What each symbol does to the elements:
@: Mas->Mam, Kif->Sav, Sop->Fip, Rol->Nen, Zon->Zav, Fip->Tuf, Tid->Sof, Lel->Pof, Res->Vit, Lep->Fim, Fiz->Lom, Bam->Bor, Dis->Bup, Tir->Vel, Dol->Bim, Vit->Nos, Pof->Suv, Nar->Rol, Bor->Vup, Bim->Tid, Sus->Rar, Far->Mas, Lon->Lel, Sav->Nat, Nos->Dol, Mam->Lep, Fif->Far, Vof->Fif, Vel->Rez, Suv->Sus, Rar->Tir, Lom->Kif, Bug->Lon, Vup->Nus, Nen->Res, Bup->Fiz, Nus->Dis, Nat->Pel, Zav->Ful, Rez->Sop, Tuf->Bam, Ful->Nar, Fim->Bug, Pel->Zon, Sof->Vof
*: Mas->Bug, Kif->Zon, Sop->Bor, Rol->Nos, Zon->Rol, Fip->Vup, Tid->Far, Lel->Rar, Res->Bim, Lep->Lel, Fiz->Nat, Bam->Dis, Dis->Kif, Tir->Fip, Dol->Vof, Vit->Tid, Pof->Tir, Nar->Vit, Bor->Bup, Bim->Fif, Sus->Rez, Far->Fim, Lon->Sus, Sav->Zav, Nos->Sof, Mam->Lon, Fif->Lep, Vof->Mam, Vel->Tuf, Suv->Vel, Rar->Sop, Lom->Pel, Bug->Suv, Vup->Fiz, Nen->Dol, Bup->Sav, Nus->Lom, Nat->Ful, Zav->Nen, Rez->Bam, Tuf->Nus, Ful->Res, Fim->Pof, Pel->Nar, Sof->Mas
§: Mas->Far, Kif->Lom, Sop->Rez, Rol->Nar, Zon->Pel, Fip->Sop, Tid->Bim, Lel->Lon, Res->Nen, Lep->Mam, Fiz->Bup, Bam->Tuf, Dis->Nus, Tir->Rar, Dol->Nos, Vit->Res, Pof->Lel, Nar->Ful, Bor->Bam, Bim->Dol, Sus->Suv, Far->Fif, Lon->Bug, Sav->Kif, Nos->Vit, Mam->Mas, Fif->Vof, Vof->Sof, Vel->Tir, Suv->Pof, Rar->Sus, Lom->Fiz, Bug->Fim, Vup->Bor, Nen->Rol, Bup->Dis, Nus->Vup, Nat->Sav, Zav->Zon, Rez->Vel, Tuf->Fip, Ful->Zav, Fim->Lep, Pel->Nat, Sof->Tid
+: Mas->Fim, Kif->Pel, Sop->Bam, Rol->Vit, Zon->Nar, Fip->Bor, Tid->Fif, Lel->Sus, Res->Dol, Lep->Lon, Fiz->Sav, Bam->Nus, Dis->Lom, Tir->Sop, Dol->Sof, Vit->Bim, Pof->Rar, Nar->Res, Bor->Dis, Bim->Vof, Sus->Vel, Far->Lep, Lon->Suv, Sav->Zon, Nos->Tid, Mam->Bug, Fif->Mam, Vof->Mas, Vel->Fip, Suv->Tir, Rar->Rez, Lom->Nat, Bug->Pof, Vup->Bup, Nen->Nos, Bup->Kif, Nus->Fiz, Nat->Zav, Zav->Rol, Rez->Tuf, Tuf->Vup, Ful->Nen, Fim->Lel, Pel->Ful, Sof->Far

Element, then a row for it; each showing differs a little:
Rar -> [ 0.062,  0.142,  0.078, -0.240,  0.106, -0.027, -0.215, -0.247,  0.035, -0.040,  0.049,  0.023,  0.026,  0.127, -0.210, -0.071,  0.031, -0.149,  0.106, -0.129,  0.155,  0.017, -0.164, -0.218,  0.050,  0.237,  0.196, -0.055,  0.040,  0.066, -0.205, -0.142,  0.110,  0.110, -0.048,  0.102, -0.104, -0.130,  0.030,  0.159, -0.191,  0.027,  0.154,  0.046,  0.165, -0.055, -0.144, -0.110, -0.029, -0.127,  0.023,  0.104,  0.063, -0.139,  0.036,  0.056,  0.028,  0.006,  0.001, -0.006,  0.132, -0.058, -0.060,  0.072, -0.255,  0.100,  0.000, -0.060, -0.045,  0.181, -0.172,  0.113,  0.033,  0.050,  0.147, -0.004,  0.229, -0.158, -0.238,  0.049,  0.072,  0.152, -0.031,  0.087, -0.097,  0.297,  0.011,  0.040, -0.001,  0.027, -0.035, -0.026, -0.028,  0.104,  0.116,  0.005, -0.057, -0.176, -0.091]
Nus -> [ 0.030, -0.173, -0.036, -0.135, -0.148, -0.146, -0.060, -0.102,  0.050,  0.024,  0.245, -0.155, -0.010,  0.039,  0.221, -0.023,  0.026, -0.055,  0.109,  0.028, -0.213,  0.009, -0.071,  0.123, -0.075, -0.255,  0.147,  0.144, -0.156, -0.035,  0.089, -0.171,  0.075,  0.109,  0.167, -0.030,  0.105, -0.114,  0.006, -0.098,  0.059, -0.014, -0.047, -0.133, -0.060,  0.161,  0.081,  0.178, -0.006, -0.125, -0.038, -0.118,  0.037,  0.096, -0.007,  0.066, -0.206, -0.069, -0.047, -0.212, -0.022, -0.200,  0.091,  0.024, -0.042,  0.039, -0.046,  0.078,  0.122, -0.101,  0.152, -0.131,  0.037, -0.169,  0.230,  0.121,  0.136,  0.098,  0.125, -0.090,  0.101,  0.174,  0.220,  0.168, -0.093, -0.041, -0.012,  0.053, -0.065, -0.069, -0.116,  0.106,  0.087,  0.020, -0.080,  0.096,  0.067, -0.017, -0.167]
Tir -> [ 0.035,  0.045,  0.061, -0.106, -0.017, -0.163, -0.053, -0.280,  0.117,  0.011,  0.162,  0.086, -0.023,  0.144, -0.073, -0.034, -0.160, -0.039,  0.212, -0.153,  0.005, -0.080, -0.034, -0.225,  0.087,  0.173, -0.046, -0.026, -0.016,  0.142, -0.143, -0.069,  0.086,  0.102,  0.002,  0.174, -0.088, -0.145,  0.178,  0.139, -0.027, -0.080,  0.185,  0.018,  0.268,  0.036, -0.125, -0.161, -0.052, -0.125,  0.030,  0.144,  0.204, -0.139,  0.133,  0.115,  0.035,  0.124, -0.010,  0.043,  0.117, -0.155,  0.049, -0.056, -0.244,  0.086,  0.117,  0.040,  0.035,  0.185, -0.090,  0.236,  0.079, -0.002, -0.057, -0.011,  0.185, -0.098, -0.187,  0.019,  0.028,  0.049, -0.084,  0.107, -0.069,  0.311, -0.074,  0.204,  0.009,  0.046,  0.007, -0.052, -0.096,  0.085,  0.133,  0.060,  0.063, -0.125, -0.110]
Mam -> [ 0.038,  0.009,  0.063, -0.074, -0.032,  0.038,  0.128,  0.229,  0.052,  0.037, -0.031,  0.049, -0.033, -0.035, -0.151,  0.179,  0.056, -0.095, -0.164,  0.054,  0.112,  0.075,  0.065,  0.052,  0.079,  0.185,  0.145,  0.085,  0.044, -0.066,  0.031,  0.093,  0.109, -0.228,  0.013, -0.069,  0.170,  0.003,  0.036,  0.117,  0.066, -0.005, -0.007,  0.172,  0.039, -0.089, -0.120,  0.010,  0.077, -0.170, -0.013, -0.002, -0.052,  0.176, -0.048,  0.017,  0.075, -0.035,  0.182,  0.057,  0.080,  0.090,  0.142,  0.074,  0.150, -0.002, -0.149,  0.013, -0.040, -0.043, -0.319, -0.084, -0.154,  0.036, -0.169, -0.166,  0.136, -0.056, -0.109, -0.098, -0.019, -0.174, -0.049, -0.023,  0.288, -0.154,  0.188, -0.147,  0.065, -0.013, -0.075, -0.150, -0.122,  0.104, -0.083, -0.097, -0.232, -0.118,  0.039]
Fif -> [ 0.034, -0.035, -0.115,  0.087,  0.198,  0.097,  0.020,  0.073, -0.092,  0.049, -0.027,  0.167, -0.114,  0.013, -0.173,  0.074, -0.150,  0.021, -0.026,  0.156,  0.015,  0.101,  0.088, -0.045,  0.186,  0.166, -0.054,  0.138,  0.139, -0.029,  0.031,  0.390, -0.034, -0.280, -0.155, -0.015, -0.013,  0.086, -0.130, -0.100, -0.030, -0.145,  0.117,  0.121, -0.029, -0.156, -0.096, -0.206,  0.020, -0.108,  0.074,  0.052, -0.061,  0.002, -0.147,  0.033,  0.078, -0.034,  0.122,  0.317,  0.080,  0.143,  0.112,  0.018,  0.134,  0.018, -0.134,  0.022,  0.102,  0.058, -0.143,  0.004, -0.009,  0.162, -0.123,  0.068, -0.097, -0.094, -0.143,  0.094, -0.022, -0.136, -0.073, -0.099,  0.329,  0.219,  0.195,  0.001,  0.003,  0.216,  0.039, -0.034, -0.073,  0.047, -0.073, -0.271, -0.131, -0.044,  0.052]
Dol -> [-0.006, -0.154,  0.096,  0.139,  0.076,  0.033, -0.030,  0.166, -0.089,  0.113, -0.371,  0.007, -0.022,  0.134, -0.021, -0.036, -0.064,  0.022,  0.115,  0.021,  0.011,  0.116, -0.053,  0.012,  0.122, -0.234, -0.279, -0.064,  0.186, -0.226,  0.005,  0.237, -0.148, -0.052, -0.091, -0.056, -0.178,  0.032, -0.278,  0.047,  0.002,  0.007, -0.109, -0.142, -0.001, -0.033,  0.122,  0.092, -0.036,  0.092,  0.085,  0.194, -0.143, -0.097, -0.048,  0.001,  0.210,  0.110, -0.136,  0.083, -0.021,  0.272, -0.152,  0.018,  0.078,  0.022,  0.104, -0.269,  0.044,  0.201, -0.007, -0.178,  0.043,  0.324, -0.016,  0.164, -0.099, -0.020,  0.028,  0.025, -0.046,  0.028, -0.031, -0.156, -0.037, -0.087,  0.143, -0.144, -0.269, -0.021,  0.056,  0.003,  0.127,  0.015,  0.022, -0.031, -0.017,  0.101,  0.121]
Kif -> [-0.053,  0.045, -0.190,  0.212,  0.038, -0.121,  0.053, -0.227, -0.012, -0.039,  0.064,  0.006, -0.140,  0.051,  0.130, -0.203,  0.078,  0.077,  0.249,  0.047, -0.108, -0.090,  0.004,  0.136, -0.120, -0.083, -0.050, -0.084, -0.026,  0.040,  0.187,  0.045, -0.032,  0.116, -0.152, -0.083, -0.030, -0.104, -0.017, -0.069, -0.078, -0.018,  0.101,  0.140, -0.050,  0.241,  0.055, -0.043,  0.003,  0.176, -0.149,  0.145,  0.103, -0.159,  0.165,  0.102, -0.190, -0.023, -0.167,  0.097, -0.075,  0.017, -0.076, -0.027, -0.272, -0.037, -0.082, -0.042, -0.068, -0.133,  0.254, -0.106,  0.095, -0.014,  0.118,  0.161, -0.090,  0.194,  0.209,  0.075, -0.111,  0.366,  0.072, -0.054,  0.032,  0.037, -0.137,  0.137,  0.160,  0.072,  0.063,  0.032,  0.222,  0.009, -0.015,  0.184,  0.184, -0.029,  0.030]

From each start, follow one symbol. Which element do you reach?
Answer with the element's name.
start [ 0.079, -0.109, -0.079,  0.130,  0.108,  0.029, -0.038,  0.057, -0.063, -0.141, -0.084,  0.158, -0.158, -0.124, -0.173,  0.073, -0.123,  0.004, -0.156,  0.239, -0.001,  0.120,  0.081, -0.088,  0.109,  0.145, -0.116, -0.055,  0.099, -0.002, -0.060,  0.353, -0.057, -0.260, -0.062, -0.062, -0.121, -0.045, -0.032,  0.062,  0.005,  0.003,  0.141,  0.137, -0.016, -0.191, -0.033, -0.084, -0.016, -0.081,  0.127,  0.100, -0.088, -0.111, -0.191,  0.080,  0.175,  0.037,  0.171,  0.265, -0.003,  0.086,  0.156, -0.041,  0.251,  0.040, -0.044, -0.075,  0.036,  0.111, -0.196, -0.052,  0.029,  0.098, -0.259,  0.037,  0.036, -0.294, -0.195,  0.127, -0.065, -0.213, -0.082, -0.095,  0.277,  0.104,  0.350, -0.146,  0.068,  0.148,  0.020, -0.042, -0.157,  0.002, -0.138, -0.302, -0.008, -0.103,  0.073]
+ Mam
start [-0.065,  0.015, -0.013, -0.281, -0.008, -0.073,  0.058, -0.088,  0.050, -0.100,  0.374,  0.145,  0.048, -0.123, -0.035, -0.064, -0.020, -0.056, -0.104, -0.093,  0.013,  0.015, -0.057,  0.179, -0.045,  0.002,  0.142,  0.108, -0.044,  0.208, -0.058, -0.072,  0.078,  0.060,  0.200,  0.152,  0.108, -0.050,  0.137, -0.091,  0.082,  0.140,  0.081,  0.005,  0.103,  0.018,  0.130,  0.024, -0.074, -0.244, -0.052, -0.253,  0.162,  0.096, -0.140, -0.001, -0.144, -0.044,  0.083, -0.020,  0.110, -0.222,  0.186,  0.061,  0.072,  0.041, -0.077,  0.153,  0.089, -0.244, -0.083,  0.083, -0.021, -0.171,  0.074, -0.021,  0.060,  0.042,  0.049,  0.006,  0.016, -0.052,  0.072,  0.203, -0.134,  0.148,  0.003,  0.175, -0.085,  0.003, -0.122, -0.033, -0.241,  0.008, -0.014, -0.037, -0.046,  0.164, -0.295]
* Nus
start [ 0.074, -0.026,  0.030,  0.125,  0.087,  0.123, -0.052, -0.026, -0.157,  0.034, -0.137,  0.097, -0.158, -0.021, -0.166, -0.043, -0.028, -0.072, -0.034,  0.116,  0.048,  0.110,  0.022,  0.020,  0.227,  0.069, -0.132, -0.038,  0.169,  0.043,  0.086,  0.345, -0.019, -0.241, -0.156, -0.036, -0.079,  0.075, -0.245,  0.042,  0.048, -0.053,  0.080,  0.088,  0.056, -0.199, -0.127, -0.055,  0.060, -0.102,  0.209,  0.070, -0.107, -0.143, -0.155, -0.043,  0.251,  0.184,  0.129,  0.331,  0.082,  0.129,  0.055,  0.086,  0.115,  0.044,  0.012, -0.106,  0.018,  0.099, -0.079, -0.066,  0.156,  0.108, -0.235,  0.035, -0.013, -0.119, -0.192,  0.046,  0.039, -0.119, -0.052, -0.158,  0.237,  0.083,  0.214,  0.023, -0.042,  0.107,  0.176, -0.070, -0.042,  0.041,  0.092, -0.207, -0.017, -0.091,  0.057]
@ Fif
start [-0.035,  0.013, -0.218,  0.179,  0.067, -0.019,  0.110, -0.257,  0.028, -0.228,  0.032,  0.019, -0.125, -0.040,  0.103, -0.179,  0.029,  0.031,  0.208,  0.064, -0.197, -0.119,  0.072, -0.030, -0.207, -0.085, -0.020, -0.083,  0.006,  0.118,  0.093,  0.105, -0.135,  0.030, -0.169, -0.014, -0.058, -0.025,  0.195, -0.031, -0.039, -0.042,  0.141,  0.121, -0.046,  0.194, -0.040, -0.033, -0.056,  0.179, -0.044, -0.003,  0.073, -0.087,  0.004,  0.093, -0.063,  0.040, -0.179, -0.080, -0.046,  0.005,  0.014,  0.096, -0.209,  0.154, -0.040, -0.036,  0.033, -0.113,  0.221,  0.002,  0.006, -0.130, -0.049,  0.265, -0.099,  0.015,  0.154,  0.195, -0.036,  0.163,  0.089,  0.013,  0.101,  0.073, -0.130,  0.187,  0.334,  0.120, -0.018,  0.057,  0.073, -0.087,  0.029, -0.005,  0.052, -0.052,  0.090]
§ Kif
start [ 0.107, -0.045, -0.005,  0.201,  0.125,  0.025, -0.090, -0.038, -0.069,  0.009, -0.363,  0.058, -0.080, -0.012, -0.032, -0.121, -0.101,  0.025,  0.026,  0.037, -0.048,  0.185, -0.056, -0.119,  0.194, -0.192, -0.206, -0.121,  0.181, -0.153,  0.150,  0.216, -0.069, -0.063, -0.104, -0.091, -0.278,  0.059, -0.406, -0.075,  0.010,  0.106, -0.043, -0.072, -0.124, -0.100, -0.073,  0.017, -0.063, -0.071, -0.019,  0.129, -0.102, -0.291,  0.101, -0.082,  0.206,  0.073, -0.091,  0.124,  0.114,  0.191, -0.103, -0.064,  0.047,  0.082,  0.055, -0.145, -0.034,  0.224,  0.014, -0.041,  0.103,  0.202,  0.025,  0.246, -0.028, -0.142, -0.008,  0.024,  0.047, -0.040, -0.004, -0.120,  0.006,  0.059,  0.125, -0.178, -0.169,  0.064,  0.125,  0.076,  0.148, -0.159,  0.104, -0.053, -0.072, -0.107,  0.059]
§ Dol
start [-0.071,  0.012, -0.093, -0.230, -0.121, -0.084,  0.003, -0.008,  0.077,  0.045,  0.357,  0.046,  0.121, -0.019,  0.095,  0.047, -0.009,  0.045, -0.045, -0.081, -0.078, -0.052, -0.018,  0.135, -0.107, -0.049,  0.150,  0.048, -0.051, -0.001, -0.020, -0.254,  0.004,  0.145,  0.166, -0.056,  0.102,  0.065,  0.221, -0.094,  0.223, -0.010, -0.077,  0.030,  0.012,  0.066,  0.069,  0.054, -0.019, -0.200,  0.051, -0.094,  0.094,  0.116, -0.083,  0.038, -0.072,  0.071,  0.093, -0.166,  0.012, -0.290,  0.086, -0.031,  0.043, -0.065,  0.064,  0.241,  0.070, -0.250, -0.079,  0.063,  0.040, -0.200,  0.109,  0.052,  0.059,  0.102,  0.028, -0.123,  0.003,  0.029,  0.039,  0.224, -0.128, -0.068, -0.096,  0.203,  0.042, -0.156, -0.184,  0.036, -0.014,  0.046, -0.056,  0.106,  0.032,  0.123, -0.253]
+ Nus
start [ 0.002, -0.046,  0.081,  0.097,  0.091,  0.183, -0.063,  0.132, -0.064,  0.006, -0.402, -0.015,  0.098,  0.028,  0.103, -0.055, -0.081,  0.132, -0.047,  0.041,  0.003,  0.181,  0.017, -0.112,  0.103, -0.240, -0.166, -0.221,  0.133, -0.231,  0.003,  0.183, -0.134, -0.014, -0.081, -0.128, -0.140,  0.011, -0.244,  0.098, -0.034,  0.016, -0.041, -0.137, -0.149,  0.020,  0.049,  0.014, -0.111,  0.086,  0.011,  0.174, -0.116, -0.036,  0.045,  0.042,  0.123,  0.113, -0.164,  0.064, -0.088,  0.181, -0.248,  0.009,  0.071,  0.096,  0.164, -0.095, -0.078,  0.128,  0.096, -0.014,  0.101,  0.211,  0.061,  0.060, -0.078,  0.059,  0.070, -0.125, -0.037,  0.047,  0.107, -0.137, -0.219, -0.065,  0.076, -0.217, -0.276, -0.046,  0.109, -0.031,  0.195,  0.012, -0.035, -0.040, -0.128,  0.191,  0.227]
@ Dol
start [-0.013,  0.062,  0.104, -0.111, -0.037, -0.086, -0.153, -0.281, -0.020, -0.009,  0.070,  0.087, -0.001,  0.209, -0.201,  0.043, -0.110, -0.198,  0.064, -0.122,  0.030, -0.036, -0.021, -0.125,  0.135,  0.219,  0.087, -0.063,  0.128,  0.051, -0.229, -0.258,  0.203,  0.124,  0.027,  0.052, -0.159, -0.146,  0.136,  0.087, -0.135,  0.015,  0.107, -0.118,  0.192, -0.167, -0.193, -0.005,  0.018, -0.217,  0.147,  0.172,  0.112, -0.087,  0.090,  0.080, -0.069, -0.020,  0.065,  0.031,  0.063, -0.143,  0.025,  0.042, -0.237,  0.155,  0.005,  0.129, -0.023,  0.204, -0.147,  0.201,  0.044, -0.084,  0.053,  0.143,  0.245, -0.125, -0.251, -0.005,  0.026,  0.136, -0.005,  0.097, -0.054,  0.263,  0.009,  0.071,  0.009,  0.060,  0.025,  0.055, -0.048,  0.152, -0.025, -0.006, -0.018, -0.072, -0.229]
@ Tir
start [-0.020, -0.057,  0.141, -0.147, -0.050,  0.052, -0.143,  0.005,  0.009,  0.053, -0.022, -0.034,  0.031,  0.155, -0.177,  0.039, -0.141, -0.209,  0.056, -0.173,  0.082,  0.026, -0.055, -0.075,  0.096,  0.210,  0.106,  0.099,  0.113, -0.183, -0.112, -0.165,  0.193, -0.086,  0.231,  0.056, -0.020, -0.197, -0.037,  0.110, -0.074, -0.079,  0.037, -0.058,  0.126, -0.051, -0.227, -0.103, -0.063, -0.109,  0.039,  0.146, -0.048, -0.004,  0.086, -0.026,  0.149, -0.072, -0.033, -0.061,  0.058,  0.006, -0.090,  0.054, -0.213, -0.112,  0.007,  0.068, -0.121,  0.314, -0.114,  0.081, -0.081,  0.040, -0.003, -0.163,  0.208,  0.143, -0.133, -0.009, -0.034,  0.104, -0.072,  0.063, -0.140,  0.096, -0.041, -0.098, -0.048, -0.050,  0.006, -0.061,  0.006,  0.180, -0.016,  0.051,  0.079, -0.165, -0.094]
+ Rar
